Here is a tiny trained network, its code and every weight. The questions are about switching its units off for an input and a class, where a switched-off unit gives its printed mean instead of its output.

import numpy as np


def w(rows, s, z=0):
    codes = np.array(rows[::2]) - 128.0
    scale = np.full(codes.shape[1], s)
    scale[-1] = z or s
    return codes * scale


def norm(h):
    return h / np.sqrt((h * h).mean(-1, keepdims=True) + 1e-5)


def f(y):
    return np.maximum(y, 0)


def log_softmax(a):
    a = a - a.max(-1, keepdims=True)
    return a - np.log(np.exp(a).sum(-1, keepdims=True))


def net(x, mask):
    res = np.array(x, float).reshape(1, 3) / 4 @ E
    u = 0
    for l in range(2):
        y = f(norm(res) @ A[l][:, :-1].T + A[l][:, -1])
        res = res + np.where(mask[u : u + 10], y, B[l][:, -1]) @ B[l][:, :-1]
        u += 10
    return log_softmax(norm(res)[-1] @ U[:, :-1].T + U[:, -1])


A, B = {}, {}
E = w([
[108,101,81,187,204,124,61,198,213,143,134,119],'x0',
[191,102,226,141,133,138,32,143,107,74,136,166],'x1',
[105,138,195,52,191,127,155,103,47,189,118,2],'x2',
],0.0085)
A[0] = w([
[127,126,131,138,148,133,147,133,139,135,131,86,49],'L0N1',
[143,126,157,132,64,131,141,124,115,115,124,240,61],'L0N2',
[126,130,118,144,137,135,55,132,168,122,129,160,37],'L0N3',
[131,127,116,125,136,124,114,130,127,119,134,131,40],'L0N4',
[116,127,3,133,125,129,177,133,165,137,126,135,21],'L0N5',
[113,122,53,127,123,135,167,136,147,131,139,129,9],'L0N6',
[131,120,113,140,143,138,59,144,157,119,131,162,5],'L0N7',
[132,128,133,130,109,130,156,129,131,121,135,162,20],'L0N8',
[120,128,35,133,129,126,164,134,158,139,123,138,114],'L0N9',
[141,124,110,154,137,123,19,140,184,113,126,200,3],'L0N10',
],0.017,0.0027)
B[0] = w([
[179,142,88,67,160,81,112,127,102,150,102,107,150],'L0N1',
[161,151,80,43,76,110,91,85,51,93,133,132,198],'L0N2',
[176,85,152,113,194,121,153,159,176,98,105,127,199],'L0N3',
[111,86,151,111,127,172,166,140,102,108,177,141,134],'L0N4',
[65,166,139,173,123,109,246,79,170,152,122,144,233],'L0N5',
[114,188,103,153,132,59,148,52,136,163,82,137,188],'L0N6',
[205,91,130,117,142,108,175,209,135,178,129,165,197],'L0N7',
[143,132,143,145,81,136,94,99,133,135,104,106,146],'L0N8',
[84,160,99,150,114,130,192,120,159,142,126,139,214],'L0N9',
[167,65,200,204,206,134,71,217,184,149,129,148,250],'L0N10',
],0.014,0.019)
A[1] = w([
[91,156,174,187,94,130,104,125,131,121,140,151,215],'L1N1',
[123,62,138,165,138,182,93,209,169,99,162,136,30],'L1N2',
[1,154,72,204,107,154,172,106,189,138,148,118,72],'L1N3',
[114,159,173,157,94,110,161,113,156,69,128,165,4],'L1N4',
[63,146,95,99,122,144,127,96,86,80,168,144,124],'L1N5',
[90,126,194,188,127,152,205,187,118,159,151,194,39],'L1N6',
[125,147,98,125,123,110,67,132,90,161,111,108,93],'L1N7',
[137,112,140,178,149,131,90,144,177,112,126,156,108],'L1N8',
[97,128,85,119,49,173,20,131,88,62,169,139,87],'L1N9',
[67,115,124,86,206,153,117,151,98,167,143,14,55],'L1N10',
],0.016,0.0022)
B[1] = w([
[119,145,126,111,143,117,148,116,110,150,119,108,147],'L1N1',
[188,91,140,149,122,98,106,192,150,147,119,168,219],'L1N2',
[105,203,86,130,154,88,186,82,117,187,104,165,254],'L1N3',
[117,146,103,84,211,174,99,136,80,181,120,61,170],'L1N4',
[160,92,82,132,143,132,79,155,170,96,138,147,161],'L1N5',
[154,139,88,64,47,135,3,76,34,108,119,97,232],'L1N6',
[80,119,132,148,101,169,130,145,139,90,172,150,158],'L1N7',
[119,123,125,93,173,83,148,209,115,115,178,109,207],'L1N8',
[108,115,116,77,90,173,179,117,134,67,162,99,161],'L1N9',
[82,112,179,191,126,174,96,119,144,127,124,100,191],'L1N10',
],0.016,0.015)
U = w([
[60,255,63,170,172,65,191,38,163,223,61,141,204],'0',
[158,142,99,30,28,173,84,55,92,1,153,137,17],'1',
[227,87,156,153,192,66,55,251,184,136,119,183,248],'2',
[26,126,240,210,133,218,49,84,139,112,123,48,46],'3',
],0.0084,0.0017)

Each question gives the input, the list of numbers given to net, and the class t.
The units are the neurons (one row each of A and B). Each row of codes is followed by its name. A weight is (code - 128) times the scale printed after its matrix; where a second scale follows, it is the last column's (A, B and U).
mask holds one flag per neuron, layer by layer. A switched-off neuron (its flag False) gives its mean, the last column of its row in B, instead of its output. The means were averaged over made-up inputs and are rounded, as every weight is.
A unit's drop is (log p(t) with every unit on - log p(t) with that unit switched off) / (log p(t) with every unit on - log p(t) with every unit switched off).
unit that matters most: the unit with the biggest drop
k most important neurons: the k neurons with the biggest drops, biggest first
k most important neurons of layer l: the k neurons of layer l with the biggest drops, biggest first
drop of u: that unit's drop, to one decimal
input [1,3,5], class 3: unit that matters most => L0N10
input [-8,-1,7], class 3: 2 most important neurons of layer 0 => (L0N5; L0N2)
input [-8,5,8], class 3: 3 most important neurons => (L0N2; L0N10; L0N5)
input [-2,7,1], class 1: 2 most important neurons => (L0N2; L0N10)
input [3,7,6], class 3: 2 most important neurons => (L0N10; L0N7)
input [-3,0,8], class 3: 2 most important neurons => (L0N5; L0N10)
input [-2,0,5], class 3: 3 most important neurons of layer 0 => (L0N5; L0N10; L0N2)
input [-4,6,8], class 3: 2 most important neurons => (L0N10; L0N2)
input [-6,3,6], class 3: 4 most important neurons of layer 0 => (L0N2; L0N10; L0N5; L0N7)
input [2,6,7], class 3: drop of L0N10 => 0.7
input [-8,-2,-8], class 1: drop of L0N2 => 1.1
input [5,2,5], class 3: drop of L0N5 => 0.1
input [-7,2,-7], class 1: drop of L0N2 => 0.7
input [-5,8,5], class 1: most important neuron of layer 0 => (L0N10)
